Below are the code and all the weights of a small trained network. Each question names an input and a class and asks about switching units off, where a switched-off unit gives its printed mean instead of its output.

import numpy as np


def w(rows, s, z=0):
    codes = np.array(rows[::2]) - 128.0
    scale = np.full(codes.shape[1], s)
    scale[-1] = z or s
    return codes * scale


def norm(h):
    return h / np.sqrt((h * h).mean(-1, keepdims=True) + 1e-5)


def f(y):
    return y / 2 * (1 + np.tanh(0.7978845608 * (y + 0.044715 * y**3)))


def log_softmax(a):
    a = a - a.max(-1, keepdims=True)
    return a - np.log(np.exp(a).sum(-1, keepdims=True))


def net(x, mask):
    res = np.array(x, float).reshape(1, 4) / 4 @ E
    u = 0
    for l in range(2):
        y = f(norm(res) @ A[l][:, :-1].T + A[l][:, -1])
        res = res + np.where(mask[u : u + 12], y, B[l][:, -1]) @ B[l][:, :-1]
        u += 12
    return log_softmax(norm(res)[-1] @ U[:, :-1].T + U[:, -1])


A, B = {}, {}
E = w([
[189,177,118,183,125,146,126,255,175],'x0',
[48,78,131,202,50,92,40,159,146],'x1',
[226,91,107,156,86,184,95,113,25],'x2',
[156,139,143,156,139,97,123,118,131],'x3',
],0.0056)
A[0] = w([
[135,38,94,160,93,156,80,130,123,74],'L0N1',
[121,63,131,70,76,164,128,58,97,51],'L0N2',
[221,99,128,90,139,194,234,116,57,49],'L0N3',
[191,113,182,119,57,186,71,144,27,52],'L0N4',
[121,56,167,130,85,112,37,178,116,32],'L0N5',
[156,166,80,121,101,111,131,246,59,49],'L0N6',
[191,132,95,143,91,191,76,138,2,1],'L0N7',
[175,168,102,164,105,191,115,202,156,80],'L0N8',
[161,17,173,74,94,117,133,79,102,49],'L0N9',
[122,155,195,128,185,131,30,52,97,47],'L0N10',
[95,88,100,139,112,136,161,12,73,92],'L0N11',
[98,94,114,190,98,146,82,136,78,54],'L0N12',
],0.0063,0.0037)
B[0] = w([
[127,171,122,203,120,89,123,156,102,198],'L0N1',
[184,110,176,148,167,96,95,124,140,195],'L0N2',
[97,205,113,134,82,143,78,129,110,253],'L0N3',
[153,99,79,156,96,40,254,46,192,247],'L0N4',
[98,226,126,96,139,207,93,111,117,202],'L0N5',
[185,72,141,133,175,164,69,122,102,187],'L0N6',
[185,68,61,94,113,46,126,109,198,247],'L0N7',
[91,56,242,110,224,146,96,145,117,226],'L0N8',
[147,109,157,103,150,145,104,131,118,180],'L0N9',
[119,98,154,131,177,165,122,143,142,144],'L0N10',
[139,91,161,185,166,165,115,226,119,242],'L0N11',
[136,176,144,99,65,141,118,98,79,192],'L0N12',
],0.008,0.0036)
A[1] = w([
[197,19,153,140,152,137,81,188,119,176],'L1N1',
[72,65,224,110,93,113,155,66,61,67],'L1N2',
[182,249,79,33,181,139,158,170,66,45],'L1N3',
[51,93,72,108,127,98,179,180,209,102],'L1N4',
[68,143,153,116,129,64,225,129,235,3],'L1N5',
[195,205,126,51,206,155,117,53,127,71],'L1N6',
[147,36,214,175,192,137,116,123,138,66],'L1N7',
[104,3,197,62,177,116,96,109,59,70],'L1N8',
[134,228,93,157,161,126,154,108,87,104],'L1N9',
[102,74,108,156,128,154,156,33,58,104],'L1N10',
[74,178,149,221,39,121,75,106,127,41],'L1N11',
[169,75,145,130,202,108,76,240,121,66],'L1N12',
],0.0064,0.0029)
B[1] = w([
[65,148,113,91,222,142,214,140,160,254],'L1N1',
[164,182,183,135,165,164,145,155,139,151],'L1N2',
[51,119,167,178,66,99,57,98,75,182],'L1N3',
[206,120,112,171,146,77,205,87,119,185],'L1N4',
[254,42,16,109,99,139,115,84,106,196],'L1N5',
[53,160,149,141,52,146,108,175,94,189],'L1N6',
[95,169,156,89,167,196,142,204,137,220],'L1N7',
[138,164,140,233,216,161,116,213,191,208],'L1N8',
[144,155,161,45,93,117,61,198,134,148],'L1N9',
[131,82,91,83,165,175,156,175,191,145],'L1N10',
[108,186,154,21,71,175,97,133,51,196],'L1N11',
[90,116,176,154,175,191,126,75,134,212],'L1N12',
],0.0074,0.0051)
U = w([
[103,107,175,141,253,210,168,161,157,64],'0',
[214,40,14,117,92,64,205,53,150,253],'1',
[64,178,150,91,19,145,67,111,57,61],'2',
],0.012,0.00049)

Each question gives the input, the list of numbers given to net, and the class t.
The units are the neurons (one row each of A and B). Each row of codes is followed by its name. A weight is (code - 128) times the scale printed after its matrix; where a second scale follows, it is the last column's (A, B and U).
mask holds one flag per neuron, layer by layer. A switched-off neuron (its flag False) gives its mean, the last column of its row in B, instead of its output. The means were averaged over made-up inputs and are rounded, as every weight is.
A unit's drop is (log p(t) with every unit on - log p(t) with that unit switched off) / (log p(t) with every unit on - log p(t) with every unit switched off).
most important unit: the unit with the biggest drop
k most important neurons: the k neurons with the biggest drops, biggest first
top k neurons in layer l: the k neurons of layer l with the biggest drops, biggest first
drop of u: that unit's drop, to one decimal
input [-4,3,5,2], class 1: most important unit => L0N4
input [6,5,7,-6], class 1: top 4 neurons in layer 0 => (L0N4, L0N7, L0N11, L0N12)
input [-5,3,5,-6], class 0: top 2 neurons in layer 0 => (L0N11, L0N2)
input [-5,3,5,-1], class 0: top 3 neurons in layer 1 => (L1N5, L1N1, L1N7)
input [3,-4,1,-3], class 2: top 2 neurons in layer 0 => (L0N3, L0N11)
input [-5,6,8,-8], class 1: 2 most important neurons => (L0N4, L0N7)
input [2,-4,-3,-5], class 2: 2 most important neurons => (L0N4, L0N7)
input [-2,-8,7,0], class 2: top 4 neurons in layer 1 => (L1N6, L1N3, L1N5, L1N4)
input [1,-7,-7,6], class 1: 2 most important neurons => (L1N5, L0N5)
input [-4,-2,5,8], class 1: 3 most important neurons => (L0N4, L0N8, L0N7)
input [-5,-6,1,3], class 2: top 3 neurons in layer 0 => (L0N3, L0N8, L0N6)
input [-4,-3,6,8], class 1: 2 most important neurons => (L0N4, L0N8)
input [-3,-7,-6,-6], class 2: 4 most important neurons => (L0N4, L0N7, L1N6, L1N3)
input [2,3,1,4], class 2: most important neuron => (L0N5)
input [4,-3,7,7], class 1: drop of L0N4 => 0.2
input [0,-7,-4,-1], class 2: drop of L0N12 => 0.0
input [-4,2,8,4], class 1: drop of L0N4 => 0.1
